Here is a tiny trained network, its code and every weight. The questions are about switching its units off for an input and a target symbol, where a switched-off unit gives its printed mean instead of its output.

import numpy as np


def w(rows, s, z=0):
    codes = np.array(rows[::2]) - 128.0
    scale = np.full(codes.shape[1], s)
    scale[-1] = z or s
    return codes * scale


def f(y):
    return y / 2 * (1 + np.tanh(0.7978845608 * (y + 0.044715 * y**3)))


def softmax(a):
    e = np.exp(a - a.max(-1, keepdims=True))
    return e / e.sum(-1, keepdims=True)


def log_softmax(a):
    a = a - a.max(-1, keepdims=True)
    return a - np.log(np.exp(a).sum(-1, keepdims=True))


def net(x, mask):
    ids = ['Θαβδζηξω'.index(c) for c in x.split()]
    T = len(ids)
    res = E[ids] + P[:T]
    u = 0
    for l in range(2):
        r = res
        for j in range(2):
            rows = slice(2 * j, 2 * j + 2)
            q, k, v = (r @ M[l][rows].T for M in (Q, K, V))
            z = softmax(np.where(np.tri(T) > 0, q @ k.T / 2**0.5, -1e9)) @ v
            o = O[l][rows]
            res = res + np.where(mask[u + j], z, o[:, -1]) @ o[:, :-1]
        u += 2
        y = f(res @ A[l][:, :-1].T + A[l][:, -1])
        res = res + np.where(mask[u : u + 8], y, B[l][:, -1]) @ B[l][:, :-1]
        u += 8
    return log_softmax(res[-1] @ U[:, :-1].T + U[:, -1])


Q, K, V, O, A, B = {}, {}, {}, {}, {}, {}
E = w([
[91,162,177,145,108],'Θ',
[44,123,87,201,229],'α',
[135,148,108,227,181],'β',
[67,151,103,142,219],'δ',
[175,177,232,127,26],'ζ',
[175,128,116,187,188],'η',
[181,255,144,52,166],'ξ',
[43,201,175,55,121],'ω',
],0.0095)
P = w([
[148,112,141,142,162],'0',
[93,156,57,197,102],'1',
[168,103,57,68,107],'2',
[153,117,170,137,171],'3',
[91,166,72,194,94],'4',
[136,116,61,49,130],'5',
[161,131,201,135,176],'6',
[81,173,87,191,87],'7',
[111,140,64,35,154],'8',
[166,142,227,132,185],'9',
[72,184,104,187,80],'10',
[86,173,60,5,178],'11',
[175,168,251,110,188],'12',
[53,186,129,180,56],'13',
],0.014)
Q[0] = w([
[134,117,157,114,154],'0.h0',
[125,158,146,158,142],'0.h0',
[127,19,161,114,124],'0.h1',
[126,138,184,251,171],'0.h1',
],0.03)
K[0] = w([
[137,131,143,171,141],'0.h0',
[111,126,207,98,178],'0.h0',
[222,4,48,84,96],'0.h1',
[231,123,247,171,233],'0.h1',
],0.021)
V[0] = w([
[189,67,114,147,240],'0.h0',
[45,194,92,6,50],'0.h0',
[135,1,202,49,199],'0.h1',
[70,107,83,38,104],'0.h1',
],0.0065)
O[0] = w([
[128,161,203,41,74,186],'0.h0',
[188,172,55,246,252,41],'0.h0',
[178,26,86,181,144,86],'0.h1',
[171,239,55,186,231,3],'0.h1',
],0.0048,0.004)
A[0] = w([
[159,70,153,103,232,3],'0.n0',
[64,125,91,193,46,60],'0.n1',
[233,55,126,128,125,25],'0.n2',
[154,176,95,128,60,30],'0.n3',
[152,55,44,170,44,132],'0.n4',
[179,126,194,248,201,176],'0.n5',
[77,99,127,156,160,59],'0.n6',
[140,146,67,148,128,140],'0.n7',
],0.012,0.0025)
B[0] = w([
[94,207,167,89,155,153],'0.n0',
[250,116,134,213,229,254],'0.n1',
[208,222,91,144,167,129],'0.n2',
[77,90,51,111,125,161],'0.n3',
[106,95,171,67,98,173],'0.n4',
[90,237,124,163,171,177],'0.n5',
[137,151,149,95,54,138],'0.n6',
[120,40,128,52,53,152],'0.n7',
],0.014,0.005)
Q[1] = w([
[117,116,128,173,102],'1.h0',
[158,150,163,147,103],'1.h0',
[219,163,32,93,117],'1.h1',
[6,88,137,196,97],'1.h1',
],0.023)
K[1] = w([
[154,117,58,46,184],'1.h0',
[102,150,200,63,133],'1.h0',
[74,66,1,171,157],'1.h1',
[170,236,165,22,51],'1.h1',
],0.014)
V[1] = w([
[47,49,142,92,253],'1.h0',
[218,146,132,6,215],'1.h0',
[178,167,143,142,44],'1.h1',
[27,88,152,208,103],'1.h1',
],0.015)
O[1] = w([
[199,71,101,174,243,175],'1.h0',
[8,1,90,177,167,255],'1.h0',
[89,139,101,120,85,127],'1.h1',
[116,117,204,188,79,88],'1.h1',
],0.0091,0.0083)
A[1] = w([
[149,127,43,185,108,72],'1.n0',
[141,95,223,28,125,148],'1.n1',
[133,123,155,37,80,80],'1.n2',
[76,152,51,128,111,39],'1.n3',
[66,194,96,100,109,82],'1.n4',
[174,142,176,158,140,2],'1.n5',
[174,97,119,184,50,30],'1.n6',
[131,64,193,1,104,98],'1.n7',
],0.014,0.0091)
B[1] = w([
[149,196,136,78,49,235],'1.n0',
[173,153,51,162,84,251],'1.n1',
[114,133,105,127,228,210],'1.n2',
[171,169,157,124,126,189],'1.n3',
[103,68,120,174,86,253],'1.n4',
[87,115,117,66,194,157],'1.n5',
[72,121,224,142,74,143],'1.n6',
[115,105,250,66,105,235],'1.n7',
],0.021,0.0072)
U = w([
[116,122,154,45,106,169],'Θ',
[87,118,110,80,143,251],'α',
[132,189,238,170,174,18],'β',
[254,80,119,131,122,111],'δ',
[197,159,248,167,100,14],'ζ',
[224,41,188,225,155,66],'η',
[98,96,64,114,58,196],'ξ',
[122,253,124,128,103,205],'ω',
],0.0069,0.0029)

Each question gives the input, a string of symbols that net reads in full, and the target symbol t.
The units are the heads (2 rows each of Q, K, V and O) and the neurons (one row each of A and B). Each row of codes is followed by its name. A weight is (code - 128) times the scale printed after its matrix; where a second scale follows, it is the last column's (O, A, B and U).
mask holds one flag per unit, layer by layer, with each layer's heads first. A switched-off unit (its flag False) gives its mean, the last column of its rows in O or B, instead of its output. The means were averaged over made-up inputs and are rounded, as every weight is.
A unit's drop is (log p(t) with every unit on - log p(t) with that unit switched off) / (log p(t) with every unit on - log p(t) with every unit switched off).
The circuit of an input: a set's keep is (log p(t) with only the set's units on - log p(t) with every unit switched off) / (log p(t) with every unit on - log p(t) with every unit switched off). Starting from the 12 units with the biggest drops (on a tie, the unit counted first), units are removed one at a time, each time the one whose removal leaves the highest keep (on an exact tie, the one counted first), for as long as the keep stays at least 0.8.
circuit, biggest first: the units of the circuit, biggest drop first
unit that matters most: the unit with the biggest drop
k most important neurons: the k neurons with the biggest drops, biggest first
k most important neurons of layer l: the k neurons of layer l with the biggest drops, biggest first
which heads matter: for each layer, one digit per head in row order, 1 if its drop is at least 0.15 and else 0, layers parted by /
input δ α ω α β Θ ζ δ ζ ω, target ξ: which heads matter : 10 / 01
input Θ α η ω ω η ζ, target β: 3 most important neurons of layer 0 : [0.n5, 0.n0, 0.n2]
input η δ η ω β α ξ ω ξ Θ, target α: 2 most important neurons of layer 1 : [1.n1, 1.n0]
input ζ ω Θ ζ Θ Θ α, target ξ: which heads matter : 10 / 01
input ξ Θ η ζ ω β α, target ξ: most important neuron : [0.n1]
input η η ξ δ β ξ η Θ ξ ω δ ζ η, target β: which heads matter : 01 / 10
input η ξ δ, target Θ: circuit, biggest first : [0.n1, 1.n7]
input ω Θ Θ ζ ξ α ζ η δ δ ζ δ Θ, target η: 3 most important neurons of layer 0 : [0.n0, 0.n6, 0.n2]
input η Θ α β ξ ζ Θ Θ δ ξ, target ω: 2 most important neurons of layer 0 : [0.n1, 0.n2]
input Θ β ω ξ β Θ β, target α: circuit, biggest first : [0.n1, 1.h1]
input δ ζ δ α Θ ξ ζ, target δ: 2 most important neurons of layer 0 : [0.n0, 0.n2]
input ζ Θ ω ω ξ α, target Θ: which heads matter : 10 / 00
input ω ξ δ ζ η β β ξ ω ω, target ζ: 3 most important neurons : [0.n1, 1.n7, 0.n5]
input Θ β η ξ ζ Θ δ α ξ δ α β δ, target η: unit that matters most : 1.h0
input β ξ δ α Θ η, target Θ: which heads matter : 00 / 00
input Θ Θ η η ω β α Θ ζ ω, target δ: 2 most important neurons : [1.n1, 0.n1]
input ξ ω Θ β ξ ω Θ Θ, target ω: circuit, biggest first : [1.n0, 0.h0]
input δ Θ Θ ω α η ω Θ ξ ξ Θ δ δ, target α: which heads matter : 10 / 11
input δ α Θ δ β ζ ζ, target η: circuit, biggest first : [0.n0, 1.h0]
input ζ ω η δ, target ξ: 4 most important neurons : [0.n1, 1.n4, 1.n1, 0.n2]
input ξ ζ Θ ω ω, target ω: which heads matter : 01 / 00
input α η η ξ ζ η η ξ ξ Θ Θ Θ ω, target ω: circuit, biggest first : [1.n1]
